In the rows, 128 means zero.
Each row of numbers belongs to one of the nodes below and depends on some of the facts about them. Some rows are named. Which node is each other row?

There are 2 kinds of fact about the nodes: golofak, brudrasol.
golofak: sits directly inside; brudrasol: is of sort
(455) golofak (774); (863) golofak (4); (567) golofak (510)
(450) golofak (744); (1012) golofak (763); (979) golofak (428)
(936) golofak (882); (449) golofak (968); (779) golofak (409)
(546) golofak (4); (921) golofak (142); (114) golofak (887)
(282) golofak (469); (988) golofak (763); (125) golofak (774)
(996) golofak (718); (1053) golofak (798); (279) golofak (763)
(561) golofak (739); (615) golofak (924); (924) golofak (15)
(254) golofak (924); (173) golofak (12); (1085) golofak (838)
(507) golofak (728); (602) golofak (769); (1082) golofak (718)
(798) golofak (409); (330) golofak (469); (854) golofak (305)
(476) golofak (728); (12) golofak (15); (882) golofak (15)
(145) golofak (510); (30) golofak (636); (419) golofak (798)
(62) golofak (428); (990) golofak (769); (407) golofak (15)
(213) golofak (744); (774) golofak (15); (425) golofak (838)
(1089) golofak (428); (804) golofak (636); (401) golofak (924)
(1010) golofak (375); (686) golofak (718); (728) golofak (142)
(897) golofak (744); (562) golofak (779); (1072) golofak (1089)
(887) golofak (409); (332) golofak (968); (857) golofak (838)
(588) golofak (887); (895) golofak (416); (388) golofak (779)
(469) golofak (718); (217) golofak (769); (269) golofak (779)
(416) golofak (142); (305) golofak (428); (37) golofak (416)
(763) golofak (838); (972) golofak (838); (1009) golofak (375)
(744) golofak (636); (1057) golofak (779); (769) golofak (428)
(375) golofak (510); (276) golofak (305); (441) golofak (12)
(840) golofak (1089); (275) golofak (636); (555) golofak (428)
(944) golofak (142); (16) golofak (409); (1054) golofak (409)
(869) golofak (798); (781) golofak (555); (811) golofak (744)
(479) golofak (882); (1076) golofak (510); (653) golofak (142)
(384) golofak (882); (144) golofak (332); (112) golofak (305)
(151) golofak (305); (455) brudrasol pura; (567) brudrasol pura
(450) brudrasol skalim; (1012) brudrasol mume; (979) brudrasol pura
(936) brudrasol duzuska; (449) brudrasol klurur; (546) brudrasol klurur
(921) brudrasol duzuska; (114) brudrasol skalim; (282) brudrasol klurur
(988) brudrasol duzuska; (125) brudrasol duzuska; (996) brudrasol pura
(1053) brudrasol duzuska; (279) brudrasol pura; (561) brudrasol duzuska
(615) brudrasol mume; (254) brudrasol klurur; (173) brudrasol pura
(1085) brudrasol klurur; (507) brudrasol klurur; (602) brudrasol klurur
(1082) brudrasol duzuska; (330) brudrasol skalim; (854) brudrasol duzuska
(476) brudrasol skalim; (145) brudrasol klurur; (30) brudrasol klurur
(419) brudrasol pura; (62) brudrasol klurur; (990) brudrasol duzuska
(407) brudrasol pura; (213) brudrasol klurur; (425) brudrasol mume
(804) brudrasol skalim; (401) brudrasol pura; (1010) brudrasol klurur
(686) brudrasol mume; (897) brudrasol duzuska; (562) brudrasol skalim
(1072) brudrasol mume; (857) brudrasol pura; (588) brudrasol pura
(895) brudrasol klurur; (388) brudrasol klurur; (217) brudrasol skalim
(269) brudrasol duzuska; (37) brudrasol mume; (972) brudrasol duzuska
(1009) brudrasol mume; (1057) brudrasol pura; (276) brudrasol mume
(441) brudrasol duzuska; (840) brudrasol skalim; (275) brudrasol pura
(944) brudrasol pura; (16) brudrasol klurur; (1054) brudrasol skalim
(869) brudrasol mume; (781) brudrasol mume; (811) brudrasol mume
(479) brudrasol pura; (1076) brudrasol skalim; (653) brudrasol klurur
(384) brudrasol skalim; (144) brudrasol mume; (112) brudrasol skalim
(151) brudrasol klurur

Some nodes and their rows:
(763): [157  70 183  73 120 108 113 117 100 112 131 201 111 117 125 116 125 144
 141 134  95 139 113 152 116 125 168 153  95 124 145 163 117 138]
(12): [140  83 115  75 105 130 148 143 103 187 119 171  79 163 155 122 126 198
 151 174 141  68 107 155  79 135 119 128  72 147 213 170 163 149]
(419): [133 135 114 150 126 167 101 160 151  95 156 103 181 107 136 128 148 169
 124 138 129 122 161  93 162 125 114 114 168 132 135 127 115 144]
(254): [112 134  99 122 137 108 114 154 119 157 123  93 135 159 149 125 137 143
 111 148 182  81 107 131 146 181  91 101  96 135 132 107 138  98]
(602): [122 152  99 145 127 101 127 138 111 113 125  94 110 133 134 113 132 143
  91 103 177 135  98 162 140 160  99 109 166 155  91  96 116  88]
(330): [ 73 106 102 112 124 135 126 128 176 100 131 101 140 148 142 120 148  82
 142 109 140 139 112 133 115 100 139 108 131 132 113 117  99 103]
(988): [ 93 103 121 162 102 127 127 142 134  99 125 133 145 122 134 123 142 131
 161  85 178 161 138 104 155 155 140 119 108 131  91 139 153  87]
(145): [131 112 118 112 132 103 102 129 121 127 131  91 156 138 132 135 150  97
  93 129 136 114 124 139 159 170 113 117 132 135  90  88 112  92]
(944): [137 127 116 175 121 114 123 157 188 111 124 133 166 139 153 140 104  90
 131 119  81  95  94 101 194 122 145 129 143 137 107 126 109 124]
(151): [137 171 110 157 145  91 129 118 108 127 125  85 110 129 126 140 134 126
  80 109 155 138 113 156 133 148 100 121 158 154  90  87 118 106]
(375): [163  78 167  75 124 105 140 107 103 128 128 181 104 128 129 122 123 141
 138 143  80 132 122 154 102 116 152 165 108 126 156 154 123 150]
(476): [ 65 143 142 154 112 105 108 125 177  95 139 125 142 163 130 147 104  98
 120 122 131 113 119 115 135  98 168 122 106 112 117 110  79  97]
(996): [132 129 115 167 139 145  88 155 153 124 129 115 173 114 153 150 150 127
 121 132  99 115 128 107 151 129 127 112 137 137 101 141 112 133]
(811): [135 170 135 117 187 161 107 126  92 140  98 125 167 101  99  99 115  82
 161 122 148 181 106  97 109 129 131  95 102  66  89 152 129 122]
(936): [101 140 114 173 131 129 135 122 142 182 114  98 134 135 135 176 142 120
 158 123 142 101 167  86 120 155 110 136  66 135 127 131 185 124]
(62): [136 178 120 152 143  95 117 109 109 138 124  76 111 123 130 162 149 119
  73 108 134 137 125 167 127 159 102 124 157 160  78  90 118 116]
(979): [147 155  87 185 145 132 130 141 147 124 116  97 128 109 153 139 138 119
 125 107  99 134  99 135 131 112 100 119 192 176  92 133 120 150]
(409): [156  93 152  49  79 181 158 108 119  82 197 151 116 118  98  68 132 199
 116 166 117 134 216 131 129 111 117 169 201 114 226 104 145 167]
(857): [137 131 124 159 145 137  84 161 150 114 126 118 176 110 145 137 137 134
 133 120 109 122 115 100 162 129 127 107 138 133  91 150 105 124]
(972): [102 134 145 175 128 129 127 120 135 119 115 125 143 112 111 153 134 110
 151  94 143 148 154  85 147 140 138 133  98 117  92 125 156 113]

Which node is each row?
No name comes twice in this set of rows, the named rows included.
[ 53 143  92 131 134 133 112 137 164 146 119  98 127 168 149 134 142 116
 151 144 168  92 116 114  97 105 112  94  93 129 145 132 117 111] : (384)
[101 113 141 141 178 144 102 110 112 118  99 113 151  89 117 132 170  95
 173  92 145 173 151  81 129 144 123 130  84 120  67 150 163 116] : (897)
[128 142  96 118  90 179 148 148 134 132 163 106 176 132 109 102 127 111
 127 139 163 157 161 122 141 131 124  74 177  80 129 105 129 116] : (869)
[108  88 108 168  95 107 175 133 191 113 126 130 132 157 132 127 118  54
 164  85 123 133 119 105 191 145 151 160 129 134 112  99 157 100] : (921)
[ 77 134 111 127 143 128 121 114 169 104 123 112 132 142 131 113 130  76
 147 120 139 130 118 117 120  90 136 119 123 118 133 118 104 114] : (1076)
[156  46 178   2 207 134  88 102  46 105 102 183 116  68 118  74 184 118
 182 117  98 192 101 144  78 125 143 145  84 118 112 201 130 143] : (744)

Now the same nodes, written a new way:
Known rows:
(653): [ 69  98 159 109 163 158 155 116  93 166 168 109 113  98 111 148 154 109
  94 130 146 113 120 140 139 130 106 139 128 137 107 158  77 136 115 179]
(62): [ 93 113 105 164 115 120 103 123 141 160 181 139 134  96 141  98 120 143
  74 147 118 114  99  88 150  65 117 135 151 106 119 134  84 139 104 122]
(615): [132 173 127  71 132  84 113 147  65 135 112 165  68 110 126 132 136 124
 138 151 165 178 124  81 166 135 157 128  92 153 159 100 128  87 124 129]
(145): [ 80 103 127 120 149 166 136 157 115 126 130  87  69 142 129 140 119 189
  76 117  87 130 120 113 133  98 156 160 153 103  95 135 102 144 145 123]
(476): [115 107 117  87 188 187 160  86 104 141 119 120 128 121 105 139 150  69
 127 161 163 121 109 130 119 157  98  94 108 159  80 168 130 162 143 223]
(1082): [157 176 148 111 106 134 144 114 180 150 111 123 127 141 122 109 135 108
 110 108  97 118 127 137 132 128  93 163 175 111 132 146 113  64 211 127]
(840): [145 125  58 146 134 144 101  95 158 134 129 152 149 119 138  87 112 109
 103 176 129 122  87  72 131  84 114  90 138 126  95 138 145 158 128 153]
(546): [ 96 116 134 129 131 142 144 140 127 155 151 118 118 114 122 151 132 147
  92 127 122 120 125 131 142 107 140 153 158 118 124 133 103 120 115 122]
(882): [145 121 167  88 126 136  72 141  70 123  79 175 118 124 146 159 137 114
 178 162 152 156 142 119 151 113 150 155  89 170 207  76 146  99 110  87]
(151): [ 92 115  98 169 114 117  94 119 143 161 187 144 135  92 146  84 117 141
  69 151 118 113  93  77 151  56 114 133 149 102 117 136  80 140 103 124]
(279): [124  95 168 108 147  68 163 110 129 143  87 143 164 159 103  87 100 156
 109 133 121 148 174 147 131 173 118  91 199 170  61 138 141 111  62  95]
(838): [151  57 167 129 125 111 147 143 149 112  80 141 153 137  97  97 119 146
 128 172 116 125 166 199 151 197 115 116 166 161 148  99 149 148  77  72]
(779): [137 125 118 174  47 155 129 125 167 124 155  76 138 127 104 194 129 103
 142  69 122  88 163 159  84 167 146  95  55 115 167 112 164 171 100  75]
(944): [ 96 123 178 100 169 122 146  88  79 138 141 111 152 133 132 127 130 109
 139 104 145 133 131 132 115 134  92 108 102 148  64 168 109 122 126 204]
(968): [152  94 157 138 119 145 122 145 138  96 109 121 147 130 131 133 128 140
 149 147 111 119 135 179 141 149 119 139 111 124 163  97 147 144 130 112]
(275): [127 161 124 137 168  96 154 140 111 109 142 139 172 157 163 148 122 160
 178  86 150 144 127 135  92 103 151 139 166 108  82 158 139 107 130 169]
(555): [148  92 122 182 103 121  71 125 155 101 145 147 169 109 155  72 112 133
 132 169 107 110 104 134 152 100  95 121 100 112 164  97 128 165 114 113]
(450): [154 159  39 139 198 151 176 161 143  98 124 159 156 148 149 171 146 134
 190 132 179 132 100 141  82 118 179 142 198 107 104 160 165 143 149 190]
(1089): [149  91 119 183 102 118  67 125 154 103 148 149 169 107 158  66 110 134
 130 170 107 110 101 129 154  95  94 122 100 111 160  99 124 167 112 114]
(798): [139 122 122 172  55 155 129 127 165 121 152  80 142 127 106 187 130 106
 145  78 120  91 162 160  90 164 143  98  59 115 170 109 163 171 103  79]

Name these rows:
No name comes twice in this set of rows, the named rows included.
[147  93 112 189  98 114  61 119 156 105 155 155 170 102 160  56 109 131
 124 172 108 109  95 118 152  87  89 117 100 109 158 103 119 168 114 116] : (305)
[ 88 135 109 152  84 148 149 128 148 171 181  88 113 112 104 191 134 123
  86  75 131  98 146 115 104 120 158 119 121 111 126 142 116 142  95  97] : (16)
[122 139 123 155 124  84  93  94 127 130 156 141 171 131 163  77  97 141
 118 122 117 135 110  78 128  68 104 106 125 117  77 143 118 124 113 146] : (979)
[153  42 172 127 129  95 157 143 154 115  65 150 160 139  80  84 114 150
 119 182 114 129 178 211 155 221 111 107 189 177 142  96 151 151  55  52] : (763)
[ 98 137 104 146 162 132 163 170 127 136 168 136 132 119 144 168 146 159
 135 112 150 122 117 143 115 102 166 172 192  98 125 148 105 122 121 146] : (30)
[108 128 148 113 156 131 125 127  99  95 103  86 110 177 149 117  98 188
 121  90  85 149 131 103 111 103 142 130 127 115  54 145 134 128 155 145] : (567)
[ 92 138 145  85 138 136 103 136  71 178 126 162  93 109 136 172 142 124
 113 141 155 154 135  77 149  80 166 163 141 153 161 113 102  80 100 100] : (254)
[116 128 110 104 150 124 144 177 103  68 109  73  30 156 122  98 109 206
  93 125  81 157 107 115 147 152 156 129 100  97  87 121 125 155 181 152] : (1009)
[136 152  57 140  90 175 153  97 169 150 136  90 124 137  94 192 127  83
 115  92 140 105 141  98  74 144 161  69  97 128 100 150 178 164 116 121] : (562)
[189 173 127  78  96 181 173 103 191 156  93 125 159 134 110 163 115 115
  97 159 114 120 105 127 166 111 111 135 172 111  89 136 176  69 194 162] : (330)
[150 148  57 128 180 157 165 145 141 109 116 148 145 143 137 160 139 126
 166 140 163 133 105 129  96 122 163 129 179 119 101 155 163 143 147 175] : (804)
[164 181 145  89  87 101 173 143 153 134 137 116 115 114 108 126 119 145
  98 140 120 136 106 138 187 149 110 134 129  95 116 119 138  73 175 161] : (686)
[132 150  81 153 107  66 102 130 138 121 176 146 113  94 136  44 113 141
  94 161 130 138  80  81 167 113 103  98 104 101 118 122 107 143 125 154] : (276)
[125 145  87 175 127 100  77 102 164 133 145 152 125 124 150  36 130 101
 109 128 107 119 103  84 112  92  88 132 149 117 136 148  83 133 162 120] : (990)

Now the same nodes, written a new way:
Some nodes and their rows:
(1054): [ 90 125 171 130 156 113 149 130 161 139 122 145 109 103  98 109 118 101
 107 128 119 126 156 145 137 134 128 134 113 142 137 137 125  59 129 155
 162 140 136 115  96]
(12): [137 133 101 114 139 144 115 148 116 148 134 142 156 152 131 137 147 136
 176  65 174  93 110 116 138 159 150 126 130  98 168 114 107 118 157 108
 171 123 133 127 153]
(213): [140 134 146 121 109  96 128 133  94  48 141 108  88 164 133 130 106 100
 130 146 116 114 130 136 129 103 132 154 136 140  77 168 134 126 121 117
 111 171 127 161 113]
(561): [140 127 138 131 117 123 102 137 140 134 113 105 131  99 113 151 162 147
 105 131  99 129 128 138 112 107 147 156 145 157 120 148 124 145 114 143
 121 138 125 118 139]
(739): [113 127 112 135 127 149 136 141 105 138 139 142 146 135 141 107 162 131
 148 121 151 103 126 121 110 134 120 116 135 110 149 116 121 137 127  99
 136 128 107 144 132]
(686): [132 141 129 133  94 130 158  97 141 104  86 122 135 107 133 129  84 117
 134 151 136 158 122 116 123  78 145 115 120 134 169 149 137 150 136 161
 108 108  99 141 136]
(718): [129 148 129 119 108 166 186 135 107 156 116 118 139 131 124 113 162 125
 155 140 181  96 118 108  90  87 122  95 158 100 171 118 124 118 138 127
 127 101  64 193 138]
(996): [157 121 148  97 140 134 145 108 131 154 121  86 129 132 113 146  84 114
 107 157 170 130 111 106 121 105 112  91 147 117 131 122 157  98 144 138
  99 110  99 161 127]
(469): [134 154 132 116 102 171 198 134 105 160 109 112 139 130 122 115 165 123
 158 145 191  93 115 104  84  75 122  88 164  97 178 118 123 113 142 134
 126  96  52 207 138]
(145): [147 175 130  97 131 110 123 110 111 105  91 111  65 154 144 149 138 119
  95 159 108 113 115 131 142 137 134 108  95 181  78 118 111 159 124 103
 130 137 127 122 112]
(450): [ 96  99 174 132 120 116 133 144  96  80 140 113 103 120 129 111  81 102
 123 120 138 117 172 144 133  97 161 138 129 106 112 163 157  78 106 135
 140 163 142 140  92]
(279): [114  73 106 126 155 121 103 119 161 131 117 110 135 144 139 134 101 143
 168 149 160 136 115 133 146 132  94  61 139 147 118 109 164 103 123 118
 100 111 140 154 124]
(988): [110  91 105 152 118 125  90 143 170 122  91 115 129 107 127 143 179 172
 169 134 111 131 126 155 125 103 132 111 153 180 122 138 135 141 101 143
 117 123 140 142 139]
(990): [135 125 133 147 132 130 105 126 133 145 137 123 124  92 107 153 160 172
  80 134  77 151 144 130 125 114 144 168 164 122 109 139 123 176 108 161
 114 108 144  97 146]
(779): [ 86 131 142 145 172 109 143 134 153 141 146 178 163 115  95  88 181  94
 109 149 131  94 122 125 104 158  82 152 142 143 167 140 101  96 153 107
 151 159  87 136 125]
(114): [ 92 123 169 129 155 114 149 130 158 140 122 143 109 104 103 109 118 102
 108 128 121 127 156 145 137 132 130 132 115 140 136 137 126  62 128 155
 160 136 137 116  96]
(62): [142 155 122 130 136 118 142 113 124 115 141 137  82 149 125 142 132 146
 109 146  86 152 132 127 151 134 117 146 138 120  76 120 113 163 122 150
 117  99 154 120 128]
(428): [103 127 106 159 149 156 140 126  94 154 180 171 133 123 132 111 162 171
 108 127 116 141 153 109 132 145 112 138 168  54 127  98 117 187 117 125
 126  77 137 113 145]
(882): [140 133 100 114 141 141 113 148 118 148 133 141 156 154 130 140 147 135
 179  59 174  92 108 116 140 162 154 127 128  98 167 115 106 114 161 109
 173 124 136 126 155]
(567): [141 127 141  89 165 117  97 100 109 143 116  93 110 133 139 151  88 118
  62 163 151 120 117 112 136 145 123  83 110 148 104 107 152 138 131  89
 108 132 116 109 116]

Name these rows:
No name comes twice in this set of rows, the named rows included.
[124 129 154 138 143 103 107 134 167 138 118 126 141  87  87 139 173 127
  83 144  86 123 126 142 108 119 126 174 150 175 131 162 113 122 130 148
 129 157 113 111 135] : (1053)
[151 140 147 123 106 135 133 135 140 148  97  91 129  98 103 154 161 143
 108 141 120 124 123 129  99  76 149 141 160 151 135 150 127 134 123 162
 113 123  97 146 141] : (1082)
[180 112 132 111 101 142 124 130 131 161 156  92 158 134 138 131  75 111
 118 124 132 155 114 127 112 142 103 127  98 119 108 105 159 101 124 122
  94 144 138 117 121] : (944)
[139 131 110 131 114 116 113 107 146 100  94 138 146 122 136 146  72 124
 150  99 132 156 116 123 155 125 166 136 102 132 167 148 125 146 151 151
 138 121 146  99 148] : (615)
[117 150 122 122 118 115 107  86 114  94  72 127 109 108 160 135  92 120
  82 161 117 145 126 120 139 121 158  99  79 171 140 131 132 194 122 105
 118 131 117  88 121] : (1009)
[155 131 113 150  52 141 138 120 139 113 122 127 165 109 158 113  77 112
 150 118  96 184 122 135 115 115 136 149  71 137 145 134 138 153 115 145
 103 143 142 100 131] : (37)
[104 162 120 101 148 142 103 117  66 138  96 125 100 131 168 124 177 131
  73 158 151  75 125 113 117 155 142  72  92 157 127  89 114 191 115  38
 146 138  90 108 115] : (375)
[139  93 150 110 146 109 106 119 105 103 155  94 135 139 126 135  65 105
  99 148 156 123 126 115 128 120 119 123 144 111 107 146 168 106 131 109
  93 154 119 144 117] : (275)
[127 129 103 129 120 113 130 128 155  95  99 126  87 164 139 134 147 139
 186 145 119 130 113 150 148 125 109  96 123 176  89 123 122 127 120 132
 121 120 147 161 121] : (1085)
[164 173 141 103 106 129 178 120 132 118  97 101  84 155 116 144 135 115
 140 157 133 121 109 125 121  88 124 115 135 150 108 134 117 117 139 154
 119 110  99 181 123] : (282)
[116 100 113 147 119 124  93 141 164 127  96 112 130 106 124 146 175 167
 154 133 109 132 126 153 123 104 135 120 151 175 122 139 132 143 105 142
 117 127 138 137 137] : (972)
[168 160 120  99 130 108 125 127 138 112 111 119  94 170 125 160 121 123
 154 100 127 121 106 132 156 143 143 138 113 148 102 132 104 118 152 140
 149 129 153 128 135] : (254)
[107 155 119 108 143 143 111 120  74 139 103 128 108 132 162 121 173 131
  87 151 151  80 125 115 116 151 138  81 101 148 132  97 116 180 118  51
 142 135  96 115 119] : (510)

